Below are the code and all the weights of a small trained network. Each question names an input and a target symbol and asks about switching units off, where a switched-off unit gives its printed mean instead of its output.

import numpy as np


def w(rows, s, z=0):
    codes = np.array(rows[::2]) - 128.0
    scale = np.full(codes.shape[1], s)
    scale[-1] = z or s
    return codes * scale


def f(y):
    return np.maximum(y, 0)


def softmax(a):
    e = np.exp(a - a.max(-1, keepdims=True))
    return e / e.sum(-1, keepdims=True)


def log_softmax(a):
    a = a - a.max(-1, keepdims=True)
    return a - np.log(np.exp(a).sum(-1, keepdims=True))


def net(x, mask):
    ids = ['ΔΛαζμφ'.index(c) for c in x.split()]
    T = len(ids)
    res = E[ids] + P[:T]
    r = res
    for j in range(2):
        rows = slice(4 * j, 4 * j + 4)
        q, k, v = (r @ M[0][rows].T for M in (Q, K, V))
        z = softmax(np.where(np.tri(T) > 0, q @ k.T / 4**0.5, -1e9)) @ v
        o = O[0][rows]
        res = res + np.where(mask[j], z, o[:, -1]) @ o[:, :-1]
    y = f(res @ A[0][:, :-1].T + A[0][:, -1])
    res = res + np.where(mask[2:6], y, B[0][:, -1]) @ B[0][:, :-1]
    return log_softmax(res[-1] @ U[:, :-1].T + U[:, -1])


Q, K, V, O, A, B = {}, {}, {}, {}, {}, {}
E = w([
[142,240,179,132,115,159],'Δ',
[134,1,114,65,58,83],'Λ',
[183,136,111,182,220,32],'α',
[136,103,79,86,138,3],'ζ',
[201,54,117,250,149,97],'μ',
[143,84,108,50,184,87],'φ',
],0.0092)
P = w([
[156,2,218,184,204,132],'0',
[220,119,110,37,111,95],'1',
[111,116,117,144,108,194],'2',
[70,134,99,137,141,76],'3',
[217,138,127,60,84,126],'4',
[127,124,59,164,163,179],'5',
[66,138,74,136,79,67],'6',
[225,159,139,67,66,141],'7',
[126,108,42,173,167,165],'8',
[67,114,46,132,57,64],'9',
],0.0094)
Q[0] = w([
[88,121,172,4,184,97],'H1',
[31,46,82,200,173,211],'H1',
[70,193,134,120,110,223],'H1',
[223,116,252,149,129,117],'H1',
[53,218,103,188,175,90],'H2',
[45,103,74,134,81,215],'H2',
[200,136,186,124,97,42],'H2',
[117,142,32,138,93,130],'H2',
],0.012)
K[0] = w([
[80,132,101,85,155,71],'H1',
[135,141,8,127,97,141],'H1',
[92,203,100,139,97,125],'H1',
[156,97,199,175,100,84],'H1',
[92,195,83,170,115,111],'H2',
[143,166,129,98,39,174],'H2',
[126,68,151,184,191,109],'H2',
[139,144,123,134,146,184],'H2',
],0.019)
V[0] = w([
[166,170,177,43,191,67],'H1',
[48,68,107,74,137,181],'H1',
[97,105,109,148,92,131],'H1',
[80,132,65,170,107,10],'H1',
[139,154,156,93,118,26],'H2',
[144,127,190,155,199,165],'H2',
[198,118,128,130,40,174],'H2',
[120,98,159,22,159,104],'H2',
],0.014)
O[0] = w([
[89,39,82,97,237,128,172],'H1',
[157,97,157,245,104,107,167],'H1',
[143,158,177,148,102,120,119],'H1',
[103,126,229,69,154,54,109],'H1',
[120,73,186,47,136,69,177],'H2',
[104,204,99,182,171,111,221],'H2',
[139,158,148,84,27,152,143],'H2',
[184,108,118,161,114,28,253],'H2',
],0.011,0.0042)
A[0] = w([
[102,157,232,114,152,124,7],'N1',
[78,196,128,115,111,179,118],'N2',
[118,49,233,139,114,160,47],'N3',
[254,95,160,70,160,165,120],'N4',
],0.014,0.0015)
B[0] = w([
[141,117,86,225,179,158,163],'N1',
[98,125,143,115,12,127,236],'N2',
[98,174,8,123,130,130,255],'N3',
[132,76,242,136,133,248,246],'N4',
],0.012,0.0056)
U = w([
[104,153,123,73,84,76,174],'Δ',
[191,137,67,84,132,196,52],'Λ',
[31,109,109,254,140,123,131],'α',
[65,145,153,92,135,79,252],'ζ',
[199,152,182,132,102,100,110],'μ',
[86,99,177,142,136,152,56],'φ',
],0.0071,0.0032)

Each question gives the input, a string of symbols that net reads in full, and the target symbol t.
The units are the heads (4 rows each of Q, K, V and O) and the neurons (one row each of A and B). Each row of codes is followed by its name. A weight is (code - 128) times the scale printed after its matrix; where a second scale follows, it is the last column's (O, A, B and U).
mask holds one flag per unit, heads first, then neurons. A switched-off unit (its flag False) gives its mean, the last column of its rows in O or B, instead of its output. The means were averaged over made-up inputs and are rounded, as every weight is.
A unit's drop is (log p(t) with every unit on - log p(t) with that unit switched off) / (log p(t) with every unit on - log p(t) with every unit switched off).
The circuit of an input: a set's keep is (log p(t) with only the set's units on - log p(t) with every unit switched off) / (log p(t) with every unit on - log p(t) with every unit switched off). Starting from all 6 units, units are removed one at a time, each time the one whose removal leaves the highest keep (on an exact tie, the one counted first), for as long as the keep stays at least 0.8.
circuit, biggest first: the units of the circuit, biggest drop first
k most important neurons: the k neurons with the biggest drops, biggest first
drop when u is switched off: that unit's drop, to one decimal
input μ Λ Δ, target Δ: circuit, biggest first -> N2, H2, N4
input Δ α ζ, target ζ: circuit, biggest first -> H1, H2
input α Λ φ, target φ: circuit, biggest first -> N4, H2
input Δ α Λ, target Λ: circuit, biggest first -> H2, N3
input ζ α Λ ζ Λ Λ α Δ, target φ: circuit, biggest first -> N4, H1, H2
input Λ Λ Δ α Δ Λ Λ ζ, target μ: circuit, biggest first -> H1, N3
input μ Λ μ μ φ Λ μ α, target Δ: circuit, biggest first -> H2, H1, N2
input α φ μ φ φ α μ α, target ζ: circuit, biggest first -> H2, H1
input μ Δ Λ μ α, target Δ: 3 most important neurons -> N2, N4, N1
input ζ α Λ μ Δ, target φ: 2 most important neurons -> N4, N3
input ζ φ Λ α Λ Λ, target Λ: circuit, biggest first -> N3, H2, N4
input Λ ζ φ Λ φ Δ φ φ, target μ: drop when N3 is switched off -> 0.1
input φ Λ Δ Λ φ Λ Δ φ, target α: drop when H1 is switched off -> 0.5
input φ Δ Λ Λ Λ Δ φ Δ, target α: drop when H2 is switched off -> 0.7
input Δ α Λ φ α, target Λ: most important neuron -> N2
input μ α φ ζ φ, target Δ: most important neuron -> N2
